[-34  -4   8   2 -24   9  21  21 -29  24   2 -23  13  -4 -40 -17  13  42
 -38  -1  -1  44  44   4  -2   3 -35  -1  -4  33 -32 -15  -1  21  22 -49
 -23] => <169>
[-25 -12  13  18 -18  -3  13  -6 -42  38  17  11  16  -4 -36   7  14  34
 -41 -17   2  33  32   2  -8 -18 -41 -19 -17  26 -50 -19   3  14   4 -66
 -21] => <16>
[-17  -6   5  23 -20  21  17 -11 -36  39   9 -18  26   0 -46  -1  -2  40
 -39 -23   9  35  48   2 -12 -17 -38 -21 -23   7 -50 -31  24   9   9 -49
 -15] => <118>
[  -2   26   10   30  -15  -29  -14   34 -114   12   11    6    0   -7
  -14  -30  -28   17   -7   -9  -21   35   21    1  -11   13    6    0
  -22   -8  -35   -7    0   18   11  -34  -36] => <118>
[-25  26  26  32 -57 -55  13  67 -66  -1   3   1 -25 -17   1  10  11  -2
   7  32  -2  29  10  -7  35 -17   5  17  19  35   4  13 -20   1  17 -28
 -21] => <19>
[-31   9   3  19  -2 -12   4  12 -90  14  -1 -24 -11 -18  10   0   1   9
  10 -13  -7  12  -5  -4 -18  -6  16 -10  -5   2 -12 -15  -5  46  -8  -1
  -7] => <194>
[-12   5   7  10 -16  19  10   2 -35  34   0 -21  17   3 -42 -14  -2  42
 -51 -10   2  48  53   9 -35  12 -30  -1 -27  19 -42  -8  15  24  15 -56
 -25] => <202>
[ -6  24  12  28 -22 -41 -14  40 -93   1  17  13   2  -5 -10  -7 -19  17
  -9   1 -13  28  16  -1  -8  15   5  16 -16  11 -29   7 -10   8   7 -23
 -31] => <50>
[-14  -1   4  13 -30  -1  11  12 -45  22   7   0  17   7 -47 -19  -4  43
 -53 -12   7  36  51   3 -17  13 -43  -6 -18  17 -54 -20   3   9  17 -55
 -27] => <169>
[ -5  32  16  42 -22 -12  -7  21 -80   6  11 -19  -4 -14  -9   2 -12  12
   5 -18   6  26  16   8 -26   6  15   5 -16  18  -8 -12  22  15  13 -12
 -23] => <50>
[-38  -3  28  -2 -33  -3  22  25 -18  30  13   2  18  -3 -37  16  13  25
 -30  20  -8  39  32   2  15 -31 -35 -17   1  55 -28 -28  -8   9  15 -74
 -28] => <194>
[-20 -48  19  41  -1  -6  20 -19 -10  34  48  34  47  11 -35  32  -5  19
 -17 -16   7   4  15  -9 -10 -23 -50 -36 -30  18 -38 -26  12 -12 -22 -67
   4] => <202>
[-20  28  21  26 -53 -25  -1  40 -87   1   5 -11 -24 -22  -9   1  -1   1
   4   9   3  28   9  10   2  -8  13   1   8  28  -6  -8  -9  12  19 -33
 -31] => <111>
[-16   4  18  50 -21 -28   8  13 -48   4  28  -8   8 -22   9  40   6  -1
  23 -14  15   3  -7  -9   7 -23   7   0  -6  31   1  -1  19   0  -4   4
   5] => <50>
[ -8   2  22  45 -22 -28   0   5 -77  17  25  13  18  -6   1  27 -15  -3
  21  -4  -2   7 -12  -8  -9 -22   9 -29 -12   6 -20 -17  22   0 -15 -14
  -7] => <194>
[-20  17  19  28 -38 -50  -8  47 -93   2  19  23  -2  -7 -14  -9  -6   0
  -4   9 -15  26  16  -6  17  -2   0   7  -5  23 -18  13 -16  19  -1 -38
 -28] => <109>
[  2  -2  16  50 -13 -37  -3  22 -79   2  30  21  16  -3  -6  11 -30   8
   3  -2  -1  13  -1 -12  -8  -5 -12  -3 -27  -6 -29   8   2   2 -11 -27
 -21] => <202>
[   2   30    3   33   -6  -20  -18   36 -101   13    1    0   -1    0
  -21  -36  -28   15  -20   -8  -28   41   23    5  -30   22    5   11
  -23    1  -34   10   10   24    6  -34  -36] => <29>
[ -3  14   3  36 -13 -30 -13  29 -89   8  13  14   6  -3 -12 -13 -20   5
  -4 -11 -17  20  13  -7  -7  -7   3   7 -12   5 -31   8  -6   9  -8 -31
 -22] => <29>
[   7   26   -3   37  -15   -9  -15    7 -101   12   13   -4    7  -12
  -13   -9  -35    6  -11  -17   -5   22   11    7  -23    3   10   -5
  -24  -18  -40   -7   14   14   -8  -17  -38] => <111>
[-19  12  30  40 -36 -56   8  53 -82   2   7  29  -7  -8  -7   3  -9   4
   0  32 -15  24   9 -14  15  -6 -16   5  -2  23 -16   6  -6   1   3 -35
 -23] => <40>
[-11 -30  24  58 -20 -46  21  24 -42   1  37  25  25  -7   4  43  12 -18
  32  -2   0  -7 -23 -21  32 -45 -11 -16  -2  26  -6   8  -4 -11 -18  -3
  -2] => <118>
[-27 -11  14   5 -20   9   1  10 -36  36  23   2  17  -2 -41  -9  -2  42
 -38 -12  -5  38  46   1 -10  -9 -37 -10 -10  27 -45 -15 -12  19  10 -63
 -18] => <202>
[-30  -5   8  16  -7  43  16 -15 -44  38   2 -30  13   1 -49 -15  11  42
 -47 -26   5  40  47  16 -41  14 -26 -24 -28  12 -36 -24  11  35  10 -47
 -16] => <109>
[-35   2  26  33 -14 -35   2  28 -69  12  23  -2  -1 -23   7  30   7   2
  28   0   1   8  -2  -8  22 -26  10  -4   2  41  -3 -11  -2  19  -5 -15
  -5] => <50>
[-46  -4  21  41 -20 -32  26  34 -51  10  17  -4  -8 -32  11  24  20  -9
  33  31   0   5 -15 -14  30 -32  -4  -9  15  39  20  -8  -1  25 -13 -13
   1] => <40>
[-12   2  -1  12 -10  19  11  -1 -48  39   1 -14   8  10 -43 -21  -7  44
 -57 -19   2  40  47  10 -31  14 -30 -11 -27  -5 -60 -15  -6  23   7 -40
 -24] => <19>
[-18 -11   0   2 -14  16   4  10 -48  30   9   2  15  -2 -48 -15  -1  39
 -61 -16  -1  38  40  11 -27   7 -41 -10 -20  11 -61 -21 -23  26   9 -58
 -33] => <111>
[-26  25  11  57 -20  -1  24   3 -59  16  12 -37  -7 -22   5  26   4  -2
  26 -13  25   6  -6   1 -22 -16  19 -13   3  15   0 -13  32  14   3  16
  -7] => <19>
[-14  -5  12  27 -15 -38  -1  32 -91   5  23  10  14  -7   1   0 -11   9
   3  -2 -15  13  -2  -5   1 -10   3  -7  -7  14 -31   5 -21  24 -15 -21
 -22] => <194>
[ 22  -5 -11  39  -4  27   9 -43 -43  26  33  -4  40   2 -48   3 -25  29
 -45 -51  21  21  41   6 -40   0 -35 -12 -42 -28 -57 -27  26 -10 -12 -27
 -18] => <169>
[-38 -28  18   9 -10 -21  20  10 -13  28  24   3  25   4 -44  20  23  29
 -30   4  -1  26  27   6  18 -22 -34  -6 -12  61 -37 -32 -11  13   3 -63
 -21] => <50>
[-24  24  30  37 -65 -49   9  59 -71  -5  14  10 -11 -25   0  22   2 -12
  11  29  -5  24   4  -6  33 -24   0   7  19  45   5  11  -8  -3  14 -39
 -32] => <111>
[   1   28   10   23  -23  -34  -15   37 -111    8    6   17    3    0
  -11  -21  -33   14  -18    7  -17   31   17    3  -24   20    5   -6
  -23   -8  -42   -4   -1   17    0  -34  -38] => <194>
[  2 -33  22  50 -24 -30  13  -2 -23  21  29  57  36  16 -35  23  -3  22
 -39 -16   0  18  17 -12 -10 -12 -62 -21 -25   0 -50  -9  13 -32  -7 -64
 -12] => <16>
[ -14    8   16   36  -28  -47  -13   34 -104    6   34   28    1   -8
  -18   -3   -9   -2   -1   -1  -16   23    9   -4   12   -9    6    0
  -13   14  -23    1  -21   10  -11  -39  -24] => <109>
[-27 -47  21  18   1  -2   9  -7 -12  35  47  36  36   7 -38  22  -2  24
 -17  -9  -5  11  21  -8  -8 -22 -53 -30 -17  24 -39 -22   0  -3 -15 -69
  -2] => <202>
[-11  13  15  69 -19 -16   8  -2 -81  11  26   1   8 -12  -6  17 -12  -8
  12 -23  16   6  10  -1 -21  -7   3 -17 -18  -1 -14 -12  39   4 -16 -13
  -9] => <109>
[-19 -21  31  40 -24 -65   9  46 -42  -7  45  51   5  -5   4  35   6 -17
  23  17 -14  -1  -7 -12  41 -25 -14   2  10  28  -7  26 -29 -19 -19  -6
 -15] => <50>
[-18  31   7  50 -10   1  15   6 -80  14   1 -21   5 -21   1   2 -14  13
   8  -7   8  21  -1 -11 -32   0   3  -3 -17  -3 -15 -10  25  21   6   5
 -18] => <40>
[ 19  21   7  49 -10 -31 -10   4 -83   7  23  12  12   3  -3  13 -32  -1
  -2 -18   1  15   7  -4 -22   7   7  10 -32 -15 -35   3  21  -1 -13   6
 -25] => <50>
[  0 -30   4  57 -17   6  25 -31 -20  35  42  15  30  21 -46  26  -7  18
 -34 -32  13  13  28   2 -27  -8 -45 -30 -27  -8 -56 -26  24 -31 -17 -39
 -11] => <19>
[-44 -37  11   8   5   2  20   0 -27  36  31   7  34  -1 -41   4   6  40
 -28   4  -9  17  19  -7   7 -18 -49 -22 -13  47 -44 -36 -16  29  -7 -69
 -14] => <40>
[ -4  -4  -7  18  -8  19   8 -25 -34  27  21 -12  28  11 -42  -1  -9  41
 -49 -34  12  26  44  10 -31  11 -29  -4 -36   6 -59 -23   8   5   3 -39
 -27] => <50>
[  10   33   -2   42   -5   13  -11    2 -103   20    0  -30   15  -14
  -18  -17  -26   20   -6  -35    3   29   21    4  -31    5   19   -9
  -35  -16  -27  -28   20   31    8  -14  -26] => <118>
[  4  14   4  53  -1  -6   5 -12 -93  13  28 -12  18 -13  -3  10 -30   5
   4 -27  10  12  -3   6 -39  -8  10 -15 -28 -20 -31 -17  24  12 -20  -4
 -19] => <194>
[-19   1   2  -2 -15  37   9 -16 -53  43  -6 -46   7  -5 -43 -17  -1  45
 -53 -26   3  48  45  21 -33   2 -18 -10 -26  11 -52 -18   8  38  11 -46
 -22] => <111>
[ -4  43  27  34 -53 -37  -1  60 -79  -5  -1   6  -6 -11  -6  -4 -16   5
  -9  21 -14  36  25   4  -8  10   3   5   4  25  -4   6  15  -1  22 -36
 -35] => <194>
[  8   8  11  47 -18 -32 -13  15 -92  15  18  22  28  -4  -9  10 -29   1
  -1 -13  -5  18  -3  -8 -16  -7   1 -12 -29  -2 -46  -4  20   2  -8 -25
 -32] => <111>
[-25   3  27  30 -40 -17  16  29 -10  19   7   9  23  -9 -36   6   6  19
 -33   5   3  41  43   0   7 -17 -51  -8   1  49 -23 -25  15   0  28 -78
 -22] => <17>
[-26 -22   5  18  -6  15  13 -15 -38  42  12  -9  22   2 -47   0  10  40
 -41 -27   1  31  38   4 -22 -14 -36 -17 -21  27 -54 -22   5  16   1 -64
 -10] => <29>
[-10  38  16  33 -50 -30 -12  42 -91   0  -1 -14 -10 -18 -12 -13 -18   9
  -1   6   0  41  19   2  -8  12   6   8  -7  16 -10 -15   1  17  26 -44
 -27] => <17>
[ -9  17  19  45 -35 -27  -1  19 -97  10  10   3  -4 -20  -3  18 -16   5
   1  -3   9  19   4  -2  -1 -18   3 -11 -16   5 -29 -11   8  -2   3 -34
 -23] => <111>
[ 12  39  12  48 -39 -67 -14  38 -89 -13   8  41  13   5 -17 -10 -49  -3
 -18   7 -12  27  30  -7 -16  21 -13  23 -11 -13 -42  -4  10 -27  13 -44
 -42] => <17>
[ 18  41   6  37 -39 -23 -10  17 -94   1   7   5  -4  -6  -8 -10 -44   1
 -18  -4  -1  26  20   5 -23  11  -1  14 -14 -20 -36   3  21   0   5 -22
 -45] => <111>
[-15  21  12  34 -22 -19   1  26 -72   5   7 -26  -9 -20   2  12   9   8
   9  -1   7  23   7   5  -3  -4  18  11  -5  30  -4  -7   6  19   9  -6
 -19] => <50>
[  8 -35  20  41 -36 -19  15  -3 -11  26  35  44  32  27 -40  31 -11  22
 -41 -10  12  15  28 -14  -7 -10 -62 -19 -22   7 -61 -18  11 -42  -3 -62
 -11] => <19>
[-10   1  27  56 -40 -55  14  39 -56  -4  27  37  17 -13  -7  30  -1 -11
  17  13   2   8   3 -17  30 -24 -15  -8   4  17  -5   6   5 -26  -5 -18
 -17] => <169>
[-37 -24  -1   1   8  30   9 -30 -47  44  29 -15  33  -2 -52  -4  15  38
 -33 -33   4  26  28   9 -30 -14 -22 -26 -31  21 -47 -30  -7  39 -12 -54
  -9] => <109>
[ -4  -1  13  62 -22 -45   4  10 -66  -4  19  11  25 -11  -3  27 -16  -8
  17  -7  12   7 -12 -13  -8 -18  -8  -4 -13   1 -21 -14  15  -6  -7 -17
 -11] => <17>
[ -1  24  13  44 -22 -30  -5  39 -94  -5  11   3  -2 -15 -10  -8 -22  12
   0   3   5  23  17   0 -14  11   0   3 -16   5 -17 -13  17  -3   9 -32
 -23] => <169>
[-11  34   2  42 -20  -7   0  10 -87  22   6 -19  -6  -8  -9  -5 -14   8
   0 -14  -2  22   9   2 -25   5  18  -8  -8  -5 -19 -13  13  21   4  -1
 -23] => <19>
[-27   3  13  29 -10  30  22 -12 -35  45   5 -19  20  -5 -42  -5  -1  40
 -36  -9   1  40  35   3 -37  -3 -37 -19 -20  15 -33 -34  27  20   8 -41
 -11] => <40>
[ 12  27   6  66 -13 -14  -1  -7 -87  20  16   1  14   4 -12   5 -32   5
   1 -21   5  17   4   1 -34   6  15 -13 -26 -24 -34 -25  33 -12  -2 -10
 -26] => <19>
[-31 -22   0  17  -6  15  20 -14 -33  39  29  -6  35   4 -37  11  10  23
 -29 -14  -5  23  24   4 -29 -15 -31 -27 -15  29 -43 -39   9  18 -13 -54
 -21] => <194>
[  0  41  13  52 -28   3  -4   9 -87  12  -2 -25 -16  -7 -10  -8 -23   8
  -1 -11   8  31  25  11 -36  14  18  -7 -20  -7 -13 -15  29  11  14 -14
 -29] => <202>
[-33 -19  20  18 -27  -4  18  10 -23  38  26  13  29  -8 -47  18  14  20
 -36  -4  -2  33  34   7   9 -32 -38 -21  -6  49 -43 -25  -3   3   3 -69
 -26] => <111>
[-25   1  16  41 -13 -20  12  16 -73  12  19 -12  10 -28   4  17  -1   6
  27 -11   9   4   0 -11  10 -31   1 -12  -2  14  -4 -12  13  21  -5 -16
   1] => <118>
[-29 -22   9  27 -11   2  24 -10 -19  44  27  -4  30   9 -42  21   7  23
 -27  -9   4  20  30   1  -6 -19 -35 -24 -14  35 -44 -32  21   6  -8 -55
 -13] => <19>
[-15 -15  17  20 -29 -16   7  30 -37  24  24  25   8   3 -51  -9   1  32
 -54  -5 -12  43  45   5  -3  -7 -54   3  -9  32 -48  -5 -17  -3  11 -82
 -23] => <29>
[ -4   8   7  26 -27  14  15   7 -43  27   3  -6  20   4 -47 -20  -8  41
 -54 -19  -2  44  54   6 -27   1 -44  -6 -20  -3 -45 -17  11   2  20 -53
 -26] => <118>
[-11 -10   2  -2   5  12  -2  -4 -45  34  11   5  16   5 -36 -19  -7  51
 -58 -25   1  30  46  10 -23  17 -33  -6 -32   3 -61 -16 -19  26   3 -43
 -14] => <50>
[-17  42  13  23 -36  -3 -10  49 -83   4 -19 -41 -24 -24 -16 -23   4  16
   2  -7   0  40  27   7 -11   8  21   3   2  29  13 -21  12  33  32 -17
 -20] => <169>
[-34   3  14   1 -22  30  10  11 -27  40  -1 -33   2  -8 -53 -10  17  41
 -36  -9  -2  55  44  15 -15  -9 -23 -10 -11  45 -33 -19   6  24  27 -60
 -20] => <29>
[-21  11  28  55 -35 -43   6  45 -60  -4  24  15   6 -12  -6  20   7 -15
  14  11   5  10   8  -5  20 -27   2  -5   1  52   3  -6  11  -1  -1 -39
 -16] => <109>
[  2  18   9  50 -13 -25 -13  18 -91   8  14   8  18   1 -15  -6 -31  11
   2  -6  -5  20  10  -2 -25   8   9  -8 -28  -6 -27 -12  15   8  -3 -30
 -28] => <202>
[-12 -12  23  38 -38 -33  16  22 -20  19  29  37  27  15 -39  19  -2  27
 -47   0   2  31  40  -5   6 -10 -57  -1 -18  35 -50 -15   3 -26  12 -66
 -26] => <50>
[  8  49 -21  27  -1   4 -26   9 -87  12 -12 -40   1  -7   2 -50 -33  15
 -22 -25 -11  37  20   9 -32  35  25  11 -24   1 -35 -27  15  48  21 -18
 -35] => <17>
[-11  21  13  50 -34 -20   3  25 -81   8  13  -4   2 -21  -5  12 -14  -1
   2  -6   8  21   7  -1 -11 -12  -1  -5  -6   8 -20  -6  19   7   2 -19
 -27] => <111>
[-19  -1 -11 -12  22  67   6 -39 -57  49 -16 -63  16  -4 -39 -35   5  60
 -43 -37   4  39  40  16 -50  14  -3 -15 -39  11 -52 -35   0  61   9 -31
 -17] => <40>
[-28 -17  -2  -4   9  11   0   0 -48  33   0 -13  30  -5 -33 -26  -1  52
 -52 -22  -8  36  37   4 -23   5 -35  -9 -22  18 -60 -20 -28  44   8 -59
  -6] => <17>
